Below is a small trained network, with its code and all its weights. Each question gives an input and a target symbol and asks what happens when units are switched off, that is, made to give their printed mean instead of their output.

import numpy as np


def w(rows, s, z=0):
    codes = np.array(rows[::2]) - 128.0
    scale = np.full(codes.shape[1], s)
    scale[-1] = z or s
    return codes * scale


def f(y):
    return y / 2 * (1 + np.tanh(0.7978845608 * (y + 0.044715 * y**3)))


def softmax(a):
    e = np.exp(a - a.max(-1, keepdims=True))
    return e / e.sum(-1, keepdims=True)


def log_softmax(a):
    a = a - a.max(-1, keepdims=True)
    return a - np.log(np.exp(a).sum(-1, keepdims=True))


def net(x, mask):
    ids = ['βγδεζηξπστ'.index(c) for c in x.split()]
    T = len(ids)
    res = E[ids] + P[:T]
    u = 0
    for l in range(2):
        r = res
        for j in range(2):
            rows = slice(3 * j, 3 * j + 3)
            q, k, v = (r @ M[l][rows].T for M in (Q, K, V))
            z = softmax(np.where(np.tri(T) > 0, q @ k.T / 3**0.5, -1e9)) @ v
            o = O[l][rows]
            res = res + np.where(mask[u + j], z, o[:, -1]) @ o[:, :-1]
        u += 2
        y = f(res @ A[l][:, :-1].T + A[l][:, -1])
        res = res + np.where(mask[u : u + 4], y, B[l][:, -1]) @ B[l][:, :-1]
        u += 4
    return log_softmax(res[-1] @ U[:, :-1].T + U[:, -1])


Q, K, V, O, A, B = {}, {}, {}, {}, {}, {}
E = w([
[131,173,121,145,210,119,177],'β',
[117,104,125,87,94,64,150],'γ',
[92,124,93,92,133,134,174],'δ',
[136,137,156,120,150,129,169],'ε',
[166,120,186,123,128,106,140],'ζ',
[140,103,158,148,217,65,118],'η',
[90,92,76,83,168,79,133],'ξ',
[177,182,155,161,107,66,70],'π',
[11,165,137,212,119,131,118],'σ',
[67,128,133,50,114,147,57],'τ',
],0.011)
P = w([
[154,60,128,122,164,205,116],'0',
[101,138,40,124,162,39,186],'1',
[102,125,41,134,130,3,151],'2',
[104,137,84,114,161,35,138],'3',
[106,137,105,108,160,26,120],'4',
[100,144,117,107,186,25,101],'5',
[95,153,128,95,195,28,85],'6',
[89,159,140,95,203,17,74],'7',
[66,175,136,86,224,22,67],'8',
[48,189,143,73,203,16,61],'9',
[42,211,155,64,220,28,76],'10',
[46,239,182,74,242,22,93],'11',
],0.0062)
Q[0] = w([
[214,65,195,186,63,161,150],'L0H1',
[160,92,100,162,56,239,138],'L0H1',
[223,90,162,139,81,161,208],'L0H1',
[197,81,136,162,82,219,148],'L0H2',
[126,101,157,163,71,143,151],'L0H2',
[64,155,71,78,192,2,122],'L0H2',
],0.0071)
K[0] = w([
[73,173,98,102,96,61,183],'L0H1',
[142,234,109,120,124,68,175],'L0H1',
[78,171,93,79,109,39,112],'L0H1',
[157,181,158,151,103,80,207],'L0H2',
[133,157,134,193,135,131,176],'L0H2',
[125,83,104,102,134,168,1],'L0H2',
],0.0079)
V[0] = w([
[88,114,58,195,78,246,200],'L0H1',
[31,187,131,216,163,81,103],'L0H1',
[191,125,225,115,108,151,61],'L0H1',
[150,150,118,160,138,254,150],'L0H2',
[108,98,182,65,68,206,52],'L0H2',
[54,83,44,39,112,123,82],'L0H2',
],0.0071)
O[0] = w([
[156,109,63,103,75,212,100,50],'L0H1',
[106,158,42,184,140,71,72,153],'L0H1',
[147,119,254,165,76,123,142,82],'L0H1',
[181,139,131,142,136,247,105,7],'L0H2',
[128,114,212,99,73,176,100,70],'L0H2',
[83,131,115,51,116,127,101,254],'L0H2',
],0.0085,0.0049)
A[0] = w([
[253,145,212,156,97,115,173,207],'L0N1',
[51,171,153,215,48,144,59,251],'L0N2',
[64,142,171,16,173,86,82,211],'L0N3',
[13,142,137,86,154,136,89,211],'L0N4',
],0.0046,0.0017)
B[0] = w([
[254,144,203,223,58,127,97,120],'L0N1',
[48,164,197,244,40,193,42,128],'L0N2',
[116,237,110,119,205,69,169,254],'L0N3',
[76,202,175,109,91,34,149,208],'L0N4',
],0.0043,0.0092)
Q[1] = w([
[114,90,126,136,51,202,140],'L1H1',
[128,75,79,242,1,175,69],'L1H1',
[123,159,116,246,59,177,11],'L1H1',
[144,47,144,135,125,206,157],'L1H2',
[110,128,68,135,196,128,200],'L1H2',
[142,54,140,133,105,226,102],'L1H2',
],0.0081)
K[1] = w([
[177,47,95,128,134,134,148],'L1H1',
[158,14,85,150,126,208,170],'L1H1',
[116,1,78,119,111,157,153],'L1H1',
[124,207,87,157,106,73,179],'L1H2',
[119,123,172,137,164,98,67],'L1H2',
[129,192,105,138,80,94,193],'L1H2',
],0.0077)
V[1] = w([
[89,154,147,225,104,134,102],'L1H1',
[84,71,133,136,187,124,254],'L1H1',
[36,119,153,83,113,155,158],'L1H1',
[136,114,207,177,38,89,76],'L1H2',
[32,131,86,94,146,31,88],'L1H2',
[119,219,142,205,202,34,100],'L1H2',
],0.009)
O[1] = w([
[58,120,122,240,132,147,102,92],'L1H1',
[76,2,171,86,222,138,167,252],'L1H1',
[41,45,163,88,53,187,73,237],'L1H1',
[136,133,174,120,69,65,219,27],'L1H2',
[170,161,167,62,153,100,67,216],'L1H2',
[149,104,192,186,97,29,69,167],'L1H2',
],0.009,0.0042)
A[1] = w([
[60,200,144,164,170,83,145,213],'L1N1',
[184,167,140,55,141,92,192,255],'L1N2',
[132,89,175,148,2,95,215,68],'L1N3',
[107,144,105,89,163,111,162,152],'L1N4',
],0.007,0.0029)
B[1] = w([
[231,51,85,142,28,133,144,250],'L1N1',
[238,224,199,57,129,107,167,200],'L1N2',
[9,246,117,129,253,106,73,187],'L1N3',
[207,106,101,100,75,136,172,208],'L1N4',
],0.0054,0.016)
U = w([
[73,55,42,198,146,119,69,232],'β',
[136,50,146,71,126,96,166,109],'γ',
[113,180,60,141,182,219,135,4],'δ',
[171,36,106,139,41,191,200,176],'ε',
[84,156,151,156,167,167,202,43],'ζ',
[189,3,230,170,110,109,128,151],'η',
[76,205,163,89,154,135,31,148],'ξ',
[111,161,219,178,187,102,133,37],'π',
[200,201,53,169,65,98,122,136],'σ',
[147,143,230,111,49,190,151,215],'τ',
],0.0053,0.0031)

Each question gives the input, a string of symbols that net reads in full, and the target symbol t.
The units are the heads (3 rows each of Q, K, V and O) and the neurons (one row each of A and B). Each row of codes is followed by its name. A weight is (code - 128) times the scale printed after its matrix; where a second scale follows, it is the last column's (O, A, B and U).
mask holds one flag per unit, layer by layer, with each layer's heads first. A switched-off unit (its flag False) gives its mean, the last column of its rows in O or B, instead of its output. The means were averaged over made-up inputs and are rounded, as every weight is.
A unit's drop is (log p(t) with every unit on - log p(t) with that unit switched off) / (log p(t) with every unit on - log p(t) with every unit switched off).
The circuit of an input: a set's keep is (log p(t) with only the set's units on - log p(t) with every unit switched off) / (log p(t) with every unit on - log p(t) with every unit switched off). Starting from all 12 units, units are removed one at a time, each time the one whose removal leaves the highest keep (on an exact tie, the one counted first), for as long as the keep stays at least 0.8.
units of the circuit, in order: the units of the circuit, biggest drop first
top k neurons in layer l: the k neurons of layer l with the biggest drops, biggest first
which heads matter: for each layer, one digit per head in row order, 1 if its drop is at least 0.15 and else 0, layers parted by /
input σ ξ ξ σ ε, target σ: units of the circuit, in order : L0H1; L1H1
input γ σ ξ σ β π ε δ ε β, target γ: which heads matter : 11 / 10
input δ ξ β σ π ξ, target δ: units of the circuit, in order : L1H2; L0H1; L0H2; L0N3
input ξ β γ, target ξ: units of the circuit, in order : L1H2
input τ τ σ δ π ξ, target τ: which heads matter : 11 / 01
input η π ζ π ξ ξ ξ ξ ξ η ξ σ, target η: which heads matter : 10 / 01
input η ξ π η η β β β β η ξ, target η: units of the circuit, in order : L1H2; L0H1; L1N3
input ξ β ξ ε, target ξ: which heads matter : 00 / 01
input τ γ δ, target τ: units of the circuit, in order : L0H2; L0H1; L1H1
input β γ η ξ ε γ ξ ζ, target β: units of the circuit, in order : L1H2; L0H2; L0H1; L1N2
input π τ π ξ β β ξ ε ξ η, target π: which heads matter : 11 / 01
input π η ζ π ξ σ η, target β: units of the circuit, in order : L1H1; L1N2; L0N4
input σ ξ ε β ξ γ π ξ, target σ: units of the circuit, in order : L1H1; L0H1
input ζ δ β ξ ζ ξ, target ζ: top 2 neurons in layer 1 : L1N3; L1N1
input β τ δ, target β: which heads matter : 01 / 01
input ζ ζ σ π γ δ ξ ε, target ζ: which heads matter : 11 / 01
input η ξ η ζ γ β ξ ξ, target η: which heads matter : 10 / 01
input π σ ξ β π ζ η β σ, target π: top 2 neurons in layer 1 : L1N3; L1N4
input ζ π δ ζ ξ π π η ξ π β δ, target σ: units of the circuit, in order : L1H1
input β δ γ β β, target β: units of the circuit, in order : L1H2; L0H2; L1N2
input π δ ξ β ζ β η σ ε ζ γ, target π: units of the circuit, in order : L1H2; L1N3; L0H1; L0H2
input σ β ε ξ ξ ξ, target σ: units of the circuit, in order : L0H1; L1H1
input ζ η ξ σ β ξ ε ξ σ, target ζ: top 2 neurons in layer 0 : L0N3; L0N1
input σ β ξ ξ ξ π β γ, target σ: units of the circuit, in order : L1H1; L0H1
input ξ ξ π σ ξ ξ τ ξ, target ξ: which heads matter : 00 / 11
input σ π ξ η ξ ε σ σ ξ β ξ σ, target β: which heads matter : 01 / 10
